Below are the code and all the weights of a small trained network. Each question names an input and a target symbol and asks about switching units off, where a switched-off unit gives its printed mean instead of its output.

import numpy as np


def w(rows, s, z=0):
    codes = np.array(rows[::2]) - 128.0
    scale = np.full(codes.shape[1], s)
    scale[-1] = z or s
    return codes * scale


def norm(h):
    return h / np.sqrt((h * h).mean(-1, keepdims=True) + 1e-5)


def f(y):
    return np.maximum(y, 0)


def softmax(a):
    e = np.exp(a - a.max(-1, keepdims=True))
    return e / e.sum(-1, keepdims=True)


def log_softmax(a):
    a = a - a.max(-1, keepdims=True)
    return a - np.log(np.exp(a).sum(-1, keepdims=True))


def net(x, mask):
    ids = ['ΛΣΦΩαβγδεζημ'.index(c) for c in x.split()]
    T = len(ids)
    res = E[ids] + P[:T]
    q, k, v = (norm(res) @ M[0].T for M in (Q, K, V))
    z = softmax(np.where(np.tri(T) > 0, q @ k.T / 3**0.5, -1e9)) @ v
    res = res + np.where(mask[0], z, O[0][:, -1]) @ O[0][:, :-1]
    y = f(norm(res) @ A[0][:, :-1].T + A[0][:, -1])
    res = res + np.where(mask[1:13], y, B[0][:, -1]) @ B[0][:, :-1]
    return log_softmax(norm(res)[-1] @ U[:, :-1].T + U[:, -1])


Q, K, V, O, A, B = {}, {}, {}, {}, {}, {}
E = w([
[50,31,251],'Λ',
[107,230,107],'Σ',
[230,178,72],'Φ',
[122,220,105],'Ω',
[157,9,242],'α',
[209,197,67],'β',
[172,220,66],'γ',
[241,155,66],'δ',
[38,33,230],'ε',
[35,94,231],'ζ',
[121,206,123],'η',
[13,72,228],'μ',
],0.0035)
P = w([
[147,186,229],'0',
[98,168,94],'1',
[235,187,181],'2',
[97,135,52],'3',
[208,172,157],'4',
[83,110,3],'5',
],0.0061)
Q[0] = w([
[181,102,86],'H1',
[98,65,2],'H1',
[89,186,44],'H1',
],0.0067)
K[0] = w([
[62,135,124],'H1',
[42,82,2],'H1',
[110,15,124],'H1',
],0.0065)
V[0] = w([
[79,198,197],'H1',
[97,2,143],'H1',
[113,255,141],'H1',
],0.0043)
O[0] = w([
[115,86,13,251],'H1',
[73,253,108,33],'H1',
[151,47,65,250],'H1',
],0.0051,0.0024)
A[0] = w([
[72,189,88,199],'N1',
[212,218,86,128],'N2',
[187,95,48,165],'N3',
[127,92,109,196],'N4',
[117,87,87,112],'N5',
[84,103,217,229],'N6',
[81,232,173,229],'N7',
[121,253,144,252],'N8',
[79,99,147,237],'N9',
[63,176,90,203],'N10',
[95,218,189,110],'N11',
[109,80,59,91],'N12',
],0.0067,0.0024)
B[0] = w([
[153,153,160,193],'N1',
[143,124,221,206],'N2',
[87,119,192,253],'N3',
[134,193,101,196],'N4',
[87,123,68,177],'N5',
[209,156,86,194],'N6',
[196,65,195,159],'N7',
[143,70,238,162],'N8',
[181,142,138,194],'N9',
[172,159,189,200],'N10',
[82,1,180,142],'N11',
[86,135,60,198],'N12',
],0.0051,0.0044)
U = w([
[77,184,201,36],'Λ',
[77,87,98,67],'Σ',
[115,141,57,93],'Φ',
[57,70,109,108],'Ω',
[186,53,255,254],'α',
[99,109,86,59],'β',
[119,84,111,98],'γ',
[125,143,98,16],'δ',
[200,195,169,131],'ε',
[105,164,98,44],'ζ',
[91,104,93,38],'η',
[102,216,85,141],'μ',
],0.009,0.0043)

Each question gives the input, a string of symbols that net reads in full, and the target symbol t.
The units are the heads (3 rows each of Q, K, V and O) and the neurons (one row each of A and B). Each row of codes is followed by its name. A weight is (code - 128) times the scale printed after its matrix; where a second scale follows, it is the last column's (O, A, B and U).
mask holds one flag per unit, heads first, then neurons. A switched-off unit (its flag False) gives its mean, the last column of its rows in O or B, instead of its output. The means were averaged over made-up inputs and are rounded, as every weight is.
A unit's drop is (log p(t) with every unit on - log p(t) with that unit switched off) / (log p(t) with every unit on - log p(t) with every unit switched off).
The circuit of an input: a set's keep is (log p(t) with only the set's units on - log p(t) with every unit switched off) / (log p(t) with every unit on - log p(t) with every unit switched off). Starting from the 12 units with the biggest drops (on a tie, the unit counted first), units are removed one at a time, each time the one whose removal leaves the highest keep (on an exact tie, the one counted first), for as long as the keep stays at least 0.8.
circuit, biggest first: the units of the circuit, biggest drop first
unit that matters most: the unit with the biggest drop
top k neurons: the k neurons with the biggest drops, biggest first
drop when u is switched off: that unit's drop, to one decimal
input Φ α α γ, target α: circuit, biggest first : (H1, N8, N7)
input Σ α η β, target α: circuit, biggest first : (H1, N8, N2)
input α Φ ε μ μ ε, target μ: unit that matters most : H1
input Φ ζ η ε ζ Φ, target ε: circuit, biggest first : (H1, N8, N2)
input μ ε δ Φ, target ε: circuit, biggest first : (H1, N2)
input Φ ζ Σ α ζ ε, target α: top 3 neurons : (N7, N8, N11)
input μ η μ α ε α, target α: circuit, biggest first : (H1, N7)
input β α μ Σ, target α: top 2 neurons : (N8, N7)
input δ Λ Φ α Ω Ω, target α: top 2 neurons : (N8, N7)
input μ ζ Φ α β μ, target α: top 2 neurons : (N7, N8)
input Λ μ γ Λ, target μ: drop when N10 is switched off : 0.1
input β α ε δ, target α: drop when N3 is switched off : 0.0
input Φ ζ ε α α ζ, target α: drop when H1 is switched off : 1.6
input μ μ Φ μ, target μ: top neuron : (N10)
